After every row comes roughly how far along a hidden order it lies, from 0 to 20.
In the rows, 100 means zero.
[117  91 100 113  90  97 100  97 101 101  99 119 107  99  92 113  98 105]
7
[ 99  69  93  95  72 104  99  98 102 101 109 116 109 102 107 114 114 117]
14
[ 84  67  96  91  90  99  96  99  94  96 102 103 104  99 111  99  98 102]
3
[153  64 100  77  83 105 114  93 104  98 108 113 109  99  87  99 107 109]
20
[ 72  80  96 103  85  99 105  96  95  97 103 110  93  96 113 100 100 104]
8
[113 133 102  93 103  93 109 106 101  89 105  77 113  99  94  92  95 108]
9
[ 28  95  93 107  83  97  83  95  96 107  97 120  95 101 108 113 103 116]
2
[ 65 135 104  93 113  95  82 101 104 108  88 113 102 105  92 113  91 115]
0
[ 87 105  95 102  95  99  80  99 104 106  91 107 110 104 105 110 105 114]
4
[106 104 100 120  93 100 103 103  99  96 110 108 100  97 107 107 100  95]
7
[ 26 122 100  85  85  94  83  96  98 108  95 119  92 103  94 111 100 110]
4
[112  91  97 122  93 102 102  97 101 100 104 116 100  97  98 106 102  99]
10
[ 36 106  86 107  81 106  89 101  99  96 109 109  98 101 119 108 119 109]
10
[ 25  61  90  81  76 102  82  95  95  99 102 108  98 102 119 100 107 113]
2
[105  91  99 114 102  99  90  98 101 104  93 103  96 102 108 102  96  96]
3
[ 79 124 104 108 111  98  99  99 102 107  92  98  89 100  95  99  95  98]
10
[ 91 109  92  99  98 104  88 102  96  97 108 111 109 104 110 117  98  99]
0
[126 130  99 135 121 106  99  95 102 107  96 119  91 100  91 119  92  78]
9
[146 112  96  92 112 107  88 105 103  94 108  87 112 104 116 114 102  84]
2
[ 43  99  91 109  85 101  84  99  97 103 103 112  96 102 111 113 103 108]
2
[128  87  99  95  75 101  96 100 104 102 105 117 114 103  98 112 112 117]
9
[ 34 109  92 111 100 100  77  95  97 107  90 110  98 104 115 109 102 105]
1
[ 21 111  89 112  86 101  81  97  98 107  99 115  95 102 110 116 108 112]
3
[142 123 103 100 113  97 111 105 106  91  97  77 113 101  94  87  91  86]
10
[ 25 103  89 106  87 105  88  98  95  99 109 110  90  99 116 107 111 103]
7
[124 133 101 123 110 106  94 106 106 105 101 105 102 102 106 114 101  87]
7
[ 67  80  93 103  89 100  85  99 100 100  96  83 103 102 123  91 109 107]
5
[ 29  85  88 108  86 104  78  96  91 108  95 112  89 103 122 107 112 107]
3
[ 88  90 106  86 108  97 103  96  99 107  93  98  86  99  93  90  95 100]
11
[ 95  84  98 110  84  96 100  99 100  97 104 112 103  96 104 100 101 107]
6
[ 63 111  94  80  97 103  94 103 102  97  97  69 102 104 111  89 113 112]
13
[ 62 124 103  95 109  95  88  99 100 110  89 107  90 104  97 102  93 104]
4
[149 101 105  90 118 106 112 103 102  95 104  82 104 100  97  92  98  82]
15
[ 70  93  93 107  93  99  78  97 100 105  90 106 109 104 114 107 101 109]
0
[ 97  76  96  80  84  97  81 104 101 100  95  91 117 104 128  94 104 113]
0
[ 60  98  96  83  96 104  93  93 100 111  95 109  84 103  97 100 108 110]
13
[ 40 110  99  93  95  97 104  99  97  97 103  90  88  97  94  92 101 111]
13
[126  87 101  94 105 101  93 100  98 102  97 105 106 102 112 106  92  89]
1
[ 67 117 102  93 105  99  98 103 102 100  96  82  92 100 106  90 105 103]
11
[142 105 104 126 102  96 108 104 103  90 106  92 113  97  90  99  93  95]
11
[ 68  87  93 104 101 101  86  98  98  98  94  90 101 102 121  95 102 102]
4
[ 24  93  89  95  81 101  86  97  97 101 102 110  95 102 111 105 113 121]
7
[118 127 106 110 126 102 101  99 102 111  89 113  90 101  79 107  79  87]
6
[ 79 121  99 124  94  98  96 100 101 103 101 116 100  99  99 114 103 103]
6
[ 82  88  93  74  80 107 106  97 102  96 108  97 104 101  96  96 115 116]
20
[ 53  96  99  84  86  96 105 102  98  96 105  95  98  98  96  88 109 115]
13
[ 93 130  96 124  98 105  99 104 103 100 109 116 100  99 104 112 105  93]
9
[103 130  98 131 111 106  95 100 100 106 107 131  93  99  93 121  94  84]
6
[ 40 115 100  96 109  97  92 102 101 103  92  75  90 101 109  90  99 103]
8
[ 70  80  88 116 108 107  90  95  94  95 100  89  88  99 112  94 102  85]
7
[ 74 111 100  89  97  96 105 105 100  95 103  83  99  98  99  87 103 109]
12
[ 29  79  93  71  88  99  79  97  94 106  90  96  93 104 123  89 112 118]
3
[ 57  79 101  75  84  98 106  95  95 104 102 111  83  98  93  92 103 104]
13
[ 31 134  86 126  86  99  75 106 107  96  94  76 117 105 127 100 121 126]
5
[154  84  98 112  78 106 116  99 104  98 108 119 103  97  94 113 107  94]
20
[ 88 104  98  94  92 100 106 100  98  95 104  92  98  98  90  93 101 104]
13
[ 73 109  96  92  93  97 105 106 100  87 107  68 107  99 101  83 107 116]
15
[ 67 144 101 106 106  97 107 104 100  96 105  97  98  98  89 102  98 104]
12
[ 97 100  98  78  95  99 106 107  98  89 108  70 113 100 101  86 103 108]
12
[ 93 131  97 129 111 102  88 101 104 100  93 102  98 102 106 112  98  92]
5
[ 99 125 105 118 105 101 100 108 106 101  99  87  95 101 107  99  98  89]
9
[ 25  70  90  79  82 106  85  95  95  98 107 108  90 101 117  96 110 109]
8
[119  86 108  75 100  94 114 104 100  92 105  86  99  95  95  83 102 105]
14
[ 92  93  95 113 103 100  85  96 101 106  90 105 104 101 106 107  96 102]
2
[123 113  99 118 101 101  93 102 106  99  94  96 113 103 104 108 100  92]
6
[ 67 121  95  92 114 101  94 101 100  97  93  74  97 103 105  87 100 102]
10
[ 38 113 101  87 102  95  88 103 100 105  93  83  92 103 111  89 101 106]
6
[126 113 103 124 104  97  98 104 106 102  93  86 111 100 102 100  99  99]
7
[ 65 101  93 114  95 101  98  96  97  97 103 106  92  97 102 101 103 101]
9
[ 48 104 102  83  88  94  95  99  98 105 101 112  89 100  98 100 104 112]
9
[ 80 111 102  96  94  99  92 102 104 105  96  91  98 102 110  94 110 110]
10
[ 91  81 102  71 102  95  97 104  96  97  95  71 103 102 108  80  95 103]
5
[ 95  83  96  96  94  99 101 100  97  93 104  90 103  98 106  94 102 101]
8
[ 86  93 107  91 106  98 106 100 100 105  95  95  85  98  94  88  97  95]
13
[ 79 119  91  83 113 107  86 106  96  92 106  71  96 105 118  93 104  88]
6
[ 44 113  90 116 106 102  78  95  99 106  91 107  97 104 109 108 101 105]
2
[ 88 129 104  98 101  94 105 105 103  98 101  98 104 100  91 100  95 105]
9
[ 38 158  91 117 133 103  85  93  98 108  89 100  87 104  90 113  90  96]
6
[ 83  94  97 118 100  98  87  97 103 105  90 100 101 102 107  97 103 103]
5
[ 60 106  93 113  98 100  87  96 101 105  93  99  96 102 106 102 104 107]
6
[161 114 108 117 114  95  99 104 103 111  92 117 112 102  85 114  85  82]
3
[ 23 104  84 115  83 104  93  95  97  94 108 102  99  99 110 104 116 116]
12
[112 115  98 127 107 103  90  97 106 109  92 110 101 103 102 113 103  98]
8
[134 108  99 132 114 102 104  97 104 101  97  99 103  98  93 102  95  89]
11
[ 66  92  94 108  98 100  80  97  98 107  91 109  92 104 114 106  98 107]
0
[119  89  94  97  92  97  97 103  98  90 104  89 115 102 107 100  96 108]
2
[161 110 104 122  95 100 112 101 105  98 106 119 110  96  87 110  97  97]
13
[ 22 120  96  89  96  98  96 103  95  96 106  96  90 100 105  98 102 107]
7
[155 110 106  90 114  94 111 103 102  94  96  79 109 101  94  87  86  90]
7
[ 65  67  95  71  81 102 101 100  96  96 108  88 100 101 108  85 114 116]
14
